Look-ups in named tables: a row name and a column name give one cell, copied from the table.

kuvo:
,lak,nug,zaso
laruf,246,12,231
nibu,108,14,76
dosusa,234,137,78

nibu, nug: 14
nibu, lak: 108
nibu, zaso: 76
laruf, zaso: 231
laruf, lak: 246
dosusa, lak: 234
laruf, nug: 12
dosusa, zaso: 78

laten:
,vevuk,netaf,milu
zepere,-0.557,0.542,-0.095
munup,-0.450,-0.354,-0.553
tafeb,-0.578,-0.246,-0.718
peboli,-0.546,-0.281,-0.674
puni,-0.755,-0.065,-0.922
ror,-0.496,-0.324,-0.616

What is the milu of tafeb in laten?
-0.718
What is the netaf of munup in laten?
-0.354
What is the vevuk of ror in laten?
-0.496
What is the milu of munup in laten?
-0.553
What is the netaf of puni in laten?
-0.065
What is the vevuk of tafeb in laten?
-0.578
What is the netaf of tafeb in laten?
-0.246

gol
|  | zet | gozaru | fot |
|---|---|---|---|
| kenub | -41647 | 22350 | -88839 |
| sulem | -84924 | -27121 | -93606 |
| kapurom | -40403 | 68788 | 69599 |

sulem, fot => -93606
sulem, zet => -84924
kenub, zet => -41647
kenub, gozaru => 22350
kapurom, gozaru => 68788
kapurom, zet => -40403
sulem, gozaru => -27121
kapurom, fot => 69599
kenub, fot => -88839
Which row has the largest fot? kapurom

sog:
,nipeza,nufebuz,rimibet,mon
vubez,99,175,174,133
lemamu,194,124,104,154
kos,149,188,102,142
voka,132,97,138,117
mibope,139,99,119,130
fogi,163,138,154,144
goror,115,180,133,170
suguf,82,138,156,164
val,197,72,26,37
zetefu,163,110,153,106
gek,206,102,5,101

rimibet of goror = 133
mon of kos = 142
nipeza of zetefu = 163
nufebuz of voka = 97
rimibet of fogi = 154
nufebuz of kos = 188
nufebuz of mibope = 99

dogede
fields: famog, vip, lup, nozofof, luk, sakilo, bag, bobi, vib
gar: [-0.1, -0.3, -0.1, 0.0, -0.2, 0.0, 0.1, -0.7, -0.2]
zufit: [0.2, -0.6, 0.5, 0.0, -0.1, 0.2, -0.1, -0.8, -0.2]
relos: [0.1, -0.5, 0.4, -0.1, -0.2, 0.1, 0.1, -0.7, -0.2]

vib of relos: -0.2
lup of zufit: 0.5
bobi of gar: -0.7
bag of relos: 0.1
vip of relos: -0.5
sakilo of zufit: 0.2
bag of zufit: -0.1
luk of zufit: -0.1
sakilo of relos: 0.1
nozofof of relos: -0.1
nozofof of zufit: 0.0
Which row has the largest sakilo? zufit

Table goz
fields: ruza, gis, kek, taz, notan, torupup, fege
livo: [88, 156, 140, 162, 140, 182, 164]
fesunag: [160, 99, 174, 120, 120, 168, 53]
rogudu: [134, 235, 154, 159, 210, 162, 178]

livo, torupup: 182
fesunag, taz: 120
livo, fege: 164
fesunag, kek: 174
rogudu, taz: 159
livo, gis: 156
fesunag, notan: 120
rogudu, ruza: 134
fesunag, ruza: 160
fesunag, torupup: 168
livo, kek: 140
livo, ruza: 88
rogudu, gis: 235
fesunag, gis: 99
rogudu, fege: 178

Table fivi
	fetup	kuvapu
kenef	0.7	0.2
potaram	0.4	0.4
zas	0.8	0.6
vufana	0.4	0.7
gem	0.6	0.7
sol	0.6	0.5
kogipi	0.4	0.9

kuvapu of potaram: 0.4
fetup of sol: 0.6
kuvapu of kogipi: 0.9
kuvapu of sol: 0.5
fetup of potaram: 0.4
fetup of kenef: 0.7
kuvapu of kenef: 0.2
fetup of kogipi: 0.4
kuvapu of vufana: 0.7
kuvapu of zas: 0.6
kuvapu of gem: 0.7
fetup of zas: 0.8

Table busu
	sok	kavose
tarodur	-0.2	-0.3
mabut	-0.2	-0.3
mezigon	-0.5	-0.4
zur	0.0	-0.2
tegumu	0.5	0.1
muvan	0.4	-0.1

What is the sok of zur in busu? 0.0
What is the kavose of zur in busu? -0.2
What is the sok of mabut in busu? -0.2
What is the kavose of tegumu in busu? 0.1
What is the kavose of tarodur in busu? -0.3
What is the kavose of muvan in busu? -0.1
What is the sok of tarodur in busu? -0.2
What is the sok of mezigon in busu? -0.5
What is the kavose of mezigon in busu? -0.4
What is the sok of tegumu in busu? 0.5
What is the kavose of mabut in busu? -0.3
What is the sok of muvan in busu? 0.4

teb:
	rezab	bep	fifi	natapi
ziz	-0.376	-0.166	-0.131	-0.205
pev	0.165	0.118	-0.209	-0.292
zesovud	-0.057	-0.228	-0.040	0.143
roz	0.179	-0.781	0.934	-0.582
bif	-0.311	-0.080	0.212	0.003
telifu	-0.111	0.094	0.048	0.029
gemu	0.063	-0.579	0.264	0.085
zevel	-0.450	-0.055	0.329	0.311
kitupu	0.136	-0.478	0.438	0.231
niv	-0.184	0.232	-0.374	-0.057
furez	-0.058	-0.089	-0.067	-0.006
zazeruk	-0.042	0.436	0.153	-0.060

bep of ziz: -0.166
rezab of zevel: -0.450
fifi of pev: -0.209
rezab of niv: -0.184
fifi of zevel: 0.329
bep of gemu: -0.579
bep of zazeruk: 0.436
Which row has the largest bep? zazeruk

pudov:
	suraz	dima	tupe	sogisaf	rom	sug	kig	dor	dida
mezom	141	76	160	131	60	7	112	192	105
pinenod	146	170	97	48	209	141	131	94	215
nok	108	166	145	232	138	83	114	109	165

What is the sug of pinenod in pudov?
141
What is the tupe of pinenod in pudov?
97
What is the sug of nok in pudov?
83
What is the suraz of pinenod in pudov?
146
What is the dor of pinenod in pudov?
94
What is the kig of pinenod in pudov?
131
What is the sug of mezom in pudov?
7
What is the dida of mezom in pudov?
105
What is the dima of nok in pudov?
166
What is the dor of nok in pudov?
109
What is the rom of nok in pudov?
138
What is the rom of mezom in pudov?
60
What is the dor of mezom in pudov?
192
What is the sogisaf of mezom in pudov?
131
What is the tupe of nok in pudov?
145
What is the dida of nok in pudov?
165
What is the dida of pinenod in pudov?
215
What is the sogisaf of nok in pudov?
232
What is the kig of mezom in pudov?
112
Which row has the largest rom? pinenod

tik =
,mepumi,buz,nibevi,vegikim,zil,zugib,toda,bam
lek,195,68,189,116,70,229,228,147
pas,111,155,88,2,163,61,31,61
kikinas,83,97,72,225,107,49,78,184
lar,48,110,54,236,107,34,69,168
gam,210,33,215,72,105,194,140,53
lunopif,159,83,132,165,88,142,164,192
lof,90,174,70,5,154,63,45,68
kamepap,209,33,217,77,99,205,159,61
rizet,61,104,62,234,107,38,72,176
sobaret,197,49,187,43,143,125,56,36

What is the vegikim of lar in tik? 236
What is the vegikim of sobaret in tik? 43
What is the zugib of lunopif in tik? 142
What is the vegikim of kikinas in tik? 225
What is the buz of rizet in tik? 104
What is the nibevi of lunopif in tik? 132
What is the toda of gam in tik? 140

fupur =
fields: sigurab, duse, duf, rirare, dok
mov: [5.66, -70.04, 48.15, -12.29, 13.93]
lar: [15.15, -11.04, -48.43, 32.31, -78.50]
zita: [35.50, 71.29, -48.38, 25.19, 26.01]

What is the dok of zita in fupur? 26.01
What is the duse of lar in fupur? -11.04
What is the duf of mov in fupur? 48.15
What is the duse of zita in fupur? 71.29
What is the sigurab of zita in fupur? 35.50
What is the sigurab of mov in fupur? 5.66
Row with the largest dok: zita

